Below are the code and all the weights of a small trained network. Each question names an input and a class and asks about switching units off, where a switched-off unit gives its printed mean instead of its output.

import numpy as np


def w(rows, s, z=0):
    codes = np.array(rows[::2]) - 128.0
    scale = np.full(codes.shape[1], s)
    scale[-1] = z or s
    return codes * scale


def norm(h):
    return h / np.sqrt((h * h).mean(-1, keepdims=True) + 1e-5)


def f(y):
    return y / 2 * (1 + np.tanh(0.7978845608 * (y + 0.044715 * y**3)))


def log_softmax(a):
    a = a - a.max(-1, keepdims=True)
    return a - np.log(np.exp(a).sum(-1, keepdims=True))


def net(x, mask):
    res = np.array(x, float).reshape(1, 2) / 4 @ E
    u = 0
    for l in range(4):
        y = f(norm(res) @ A[l][:, :-1].T + A[l][:, -1])
        res = res + np.where(mask[u : u + 6], y, B[l][:, -1]) @ B[l][:, :-1]
        u += 6
    return log_softmax(norm(res)[-1] @ U[:, :-1].T + U[:, -1])


A, B = {}, {}
E = w([
[65,155,201,27,208],'x0',
[173,196,166,255,207],'x1',
],0.0098)
A[0] = w([
[172,115,106,183,103,179],'0.n1',
[2,166,192,79,224,3],'0.n2',
[135,92,75,172,108,196],'0.n3',
[98,107,123,138,151,77],'0.n4',
[55,177,176,56,147,94],'0.n5',
[124,161,63,106,70,182],'0.n6',
],0.009,0.004)
B[0] = w([
[77,12,98,92,137,216],'0.n1',
[177,66,97,91,254,253],'0.n2',
[255,159,100,119,254,211],'0.n3',
[158,170,150,140,125,114],'0.n4',
[116,64,114,144,182,233],'0.n5',
[133,110,133,168,199,196],'0.n6',
],0.0078,0.0056)
A[1] = w([
[141,119,184,99,110,75],'1.n1',
[60,125,74,38,30,16],'1.n2',
[2,158,64,147,144,4],'1.n3',
[238,47,116,195,15,121],'1.n4',
[183,70,120,130,159,93],'1.n5',
[162,28,121,161,253,115],'1.n6',
],0.0083,0.0034)
B[1] = w([
[144,146,153,71,172,120],'1.n1',
[170,162,157,159,17,141],'1.n2',
[152,106,51,200,121,118],'1.n3',
[202,1,204,40,200,172],'1.n4',
[83,193,28,207,26,169],'1.n5',
[40,188,98,133,102,249],'1.n6',
],0.0064,0.013)
A[2] = w([
[98,178,94,180,131,39],'2.n1',
[51,164,115,166,9,137],'2.n2',
[22,153,69,148,117,2],'2.n3',
[129,105,82,58,46,105],'2.n4',
[194,146,115,233,156,120],'2.n5',
[169,213,183,137,138,208],'2.n6',
],0.012,0.0032)
B[2] = w([
[73,161,184,144,157,162],'2.n1',
[111,119,54,123,203,158],'2.n2',
[68,199,132,245,121,183],'2.n3',
[130,216,254,95,88,221],'2.n4',
[106,105,171,21,82,253],'2.n5',
[74,64,194,43,56,154],'2.n6',
],0.0092,0.0059)
A[3] = w([
[103,80,234,148,104,77],'3.n1',
[106,105,187,126,84,155],'3.n2',
[169,106,185,123,77,95],'3.n3',
[93,161,142,44,154,253],'3.n4',
[134,121,249,138,225,125],'3.n5',
[125,156,176,99,126,147],'3.n6',
],0.011,0.0027)
B[3] = w([
[88,173,61,90,53,167],'3.n1',
[97,215,57,182,117,167],'3.n2',
[2,167,195,192,196,163],'3.n3',
[228,134,115,171,72,254],'3.n4',
[210,65,180,77,33,202],'3.n5',
[156,124,111,141,45,169],'3.n6',
],0.0081)
U = w([
[190,68,112,88,184,250],'0',
[149,197,166,120,6,72],'1',
[102,197,58,199,171,65],'2',
],0.016,0.0021)

Each question gives the input, the list of numbers given to net, and the class t.
The units are the neurons (one row each of A and B). Each row of codes is followed by its name. A weight is (code - 128) times the scale printed after its matrix; where a second scale follows, it is the last column's (A, B and U).
mask holds one flag per neuron, layer by layer. A switched-off neuron (its flag False) gives its mean, the last column of its row in B, instead of its output. The means were averaged over made-up inputs and are rounded, as every weight is.
A unit's drop is (log p(t) with every unit on - log p(t) with that unit switched off) / (log p(t) with every unit on - log p(t) with every unit switched off).
most important unit: the unit with the biggest drop
k most important neurons: the k neurons with the biggest drops, biggest first
top k neurons in layer l: the k neurons of layer l with the biggest drops, biggest first
drop of u: that unit's drop, to one decimal
input [2,0], class 2: most important unit : 1.n4
input [2,1], class 2: 3 most important neurons : (1.n4, 1.n6, 0.n3)
input [-3,-3], class 2: 3 most important neurons : (0.n6, 1.n6, 1.n5)
input [2,3], class 2: 3 most important neurons : (0.n3, 1.n6, 1.n4)
input [0,3], class 2: 3 most important neurons : (0.n1, 1.n4, 2.n2)
input [-6,8], class 1: 2 most important neurons : (2.n5, 0.n2)
input [-5,-5], class 0: 3 most important neurons : (1.n4, 0.n3, 0.n6)
input [5,6], class 1: top 2 neurons in layer 0 : (0.n1, 0.n3)
input [1,4], class 1: 2 most important neurons : (0.n5, 0.n2)
input [-2,2], class 2: 2 most important neurons : (0.n1, 1.n6)
input [-6,5], class 0: 3 most important neurons : (1.n4, 0.n1, 2.n4)
input [-6,1], class 0: drop of 3.n5 : 0.0
input [-5,7], class 1: drop of 2.n5 : 2.0
input [-1,3], class 2: most important unit : 0.n1
input [-6,0], class 0: drop of 1.n4 : 0.1
